Below is a small trained network, with its code and all its weights. Each question gives an input and a class and asks what happens when units are switched off, that is, made to give their printed mean instead of their output.

import numpy as np


def w(rows, s, z=0):
    codes = np.array(rows[::2]) - 128.0
    scale = np.full(codes.shape[1], s)
    scale[-1] = z or s
    return codes * scale


def f(y):
    return y / 2 * (1 + np.tanh(0.7978845608 * (y + 0.044715 * y**3)))


def log_softmax(a):
    a = a - a.max(-1, keepdims=True)
    return a - np.log(np.exp(a).sum(-1, keepdims=True))


def net(x, mask):
    res = np.array(x, float).reshape(1, 6) / 4 @ E
    y = f(res @ A[0][:, :-1].T + A[0][:, -1])
    res = res + np.where(mask, y, B[0][:, -1]) @ B[0][:, :-1]
    return log_softmax(res[-1] @ U[:, :-1].T + U[:, -1])


A, B = {}, {}
E = w([
[129,125,127,133,135,130],'x0',
[241,200,140,189,133,89],'x1',
[47,222,29,133,143,80],'x2',
[129,128,127,128,120,129],'x3',
[53,190,248,149,121,111],'x4',
[130,184,118,135,100,253],'x5',
],0.0048)
A[0] = w([
[93,159,198,140,125,117,100],'n0',
[83,185,62,119,129,103,85],'n1',
[125,135,130,130,94,121,254],'n2',
[81,176,200,141,103,108,88],'n3',
[116,64,134,131,119,7,89],'n4',
[222,198,148,145,122,77,99],'n5',
[126,160,110,146,67,203,107],'n6',
[109,153,151,130,120,118,81],'n7',
[36,53,123,95,122,147,104],'n8',
[94,181,71,127,114,99,102],'n9',
[121,164,126,131,146,219,92],'n10',
[172,81,20,135,112,131,70],'n11',
[179,58,191,118,110,164,75],'n12',
],0.014,0.01)
B[0] = w([
[144,77,129,55,117,158,151],'n0',
[129,99,227,186,107,131,167],'n1',
[131,68,75,165,241,126,254],'n2',
[154,84,126,37,108,169,158],'n3',
[171,251,161,106,184,178,167],'n4',
[88,138,74,184,29,182,173],'n5',
[157,209,132,112,155,134,160],'n6',
[141,127,159,92,88,141,120],'n7',
[110,143,60,189,36,167,181],'n8',
[164,93,202,180,116,145,164],'n9',
[146,214,141,111,132,157,150],'n10',
[139,65,138,6,120,185,171],'n11',
[155,98,239,175,104,126,164],'n12',
],0.028,0.0089)
U = w([
[147,102,201,175,120,130,80],'0',
[136,95,107,41,111,161,102],'1',
[98,154,63,170,56,162,79],'2',
[147,234,130,105,172,144,84],'3',
[118,119,100,143,155,133,254],'4',
[123,124,97,140,161,133,241],'5',
[51,151,93,108,148,1,98],'6',
[79,165,137,79,87,74,74],'7',
],0.009,0.0082)

Each question gives the input, the list of numbers given to net, and the class t.
The units are the neurons (one row each of A and B). Each row of codes is followed by its name. A weight is (code - 128) times the scale printed after its matrix; where a second scale follows, it is the last column's (A, B and U).
mask holds one flag per neuron, in row order. A switched-off neuron (its flag False) gives its mean, the last column of its row in B, instead of its output. The means were averaged over made-up inputs and are rounded, as every weight is.
A unit's drop is (log p(t) with every unit on - log p(t) with that unit switched off) / (log p(t) with every unit on - log p(t) with every unit switched off).
The circuit of an input: a set's keep is (log p(t) with only the set's units on - log p(t) with every unit switched off) / (log p(t) with every unit on - log p(t) with every unit switched off). Starting from the 12 units with the biggest drops (on a tie, the unit counted first), units are removed one at a time, each time the one whose removal leaves the highest keep (on an exact tie, the one counted first), for as long as the keep stays at least 0.8.
circuit, biggest first: the units of the circuit, biggest drop first
most important unit: the unit with the biggest drop
top k neurons: the k neurons with the biggest drops, biggest first
drop when u is switched off: that unit's drop, to one decimal
input [-4,-6,-4,-4,7,-1], class 1: most important unit => n3
input [6,-8,6,2,-8,5], class 1: top 2 neurons => (n11 n5)
input [1,-7,-8,3,-8,-7], class 0: top 3 neurons => (n12 n3 n0)
input [2,5,-6,-5,-8,-5], class 1: top 3 neurons => (n11 n1 n9)
input [0,-2,2,1,0,6], class 3: circuit, biggest first => (n6 n10)
input [-1,-7,-3,-4,8,6], class 1: top 2 neurons => (n3 n0)
input [-3,5,5,6,5,-8], class 3: top 2 neurons => (n4 n8)
input [-6,-3,3,5,-7,7], class 1: top 2 neurons => (n11 n4)
input [-8,3,-6,8,-7,8], class 3: top 2 neurons => (n6 n10)
input [4,-1,4,1,5,2], class 1: top 3 neurons => (n3 n0 n12)
input [-5,-1,8,-1,8,-5], class 0: top 2 neurons => (n1 n9)
input [1,-7,4,5,-7,-5], class 1: top 2 neurons => (n11 n5)
input [2,-7,8,2,5,-7], class 0: top 3 neurons => (n1 n9 n5)
input [-4,-5,4,-7,5,8], class 3: circuit, biggest first => (n10)
input [-6,-5,-7,2,-7,5], class 0: top 2 neurons => (n12 n3)
input [0,4,-6,6,-5,-2], class 0: top 2 neurons => (n12 n8)
input [0,-8,3,-6,7,-1], class 2: top 2 neurons => (n8 n11)
input [-2,5,-8,7,-8,-5], class 0: drop when n0 is switched off => 0.1
input [2,7,2,-7,4,-6], class 2: drop when n5 is switched off => 1.9
input [-5,-6,6,7,-1,8], class 3: drop when n6 is switched off => 1.2
input [-6,-7,2,1,-6,-4], class 2: drop when n12 is switched off => 0.0
input [-1,6,6,4,5,-8], class 3: most important unit => n4
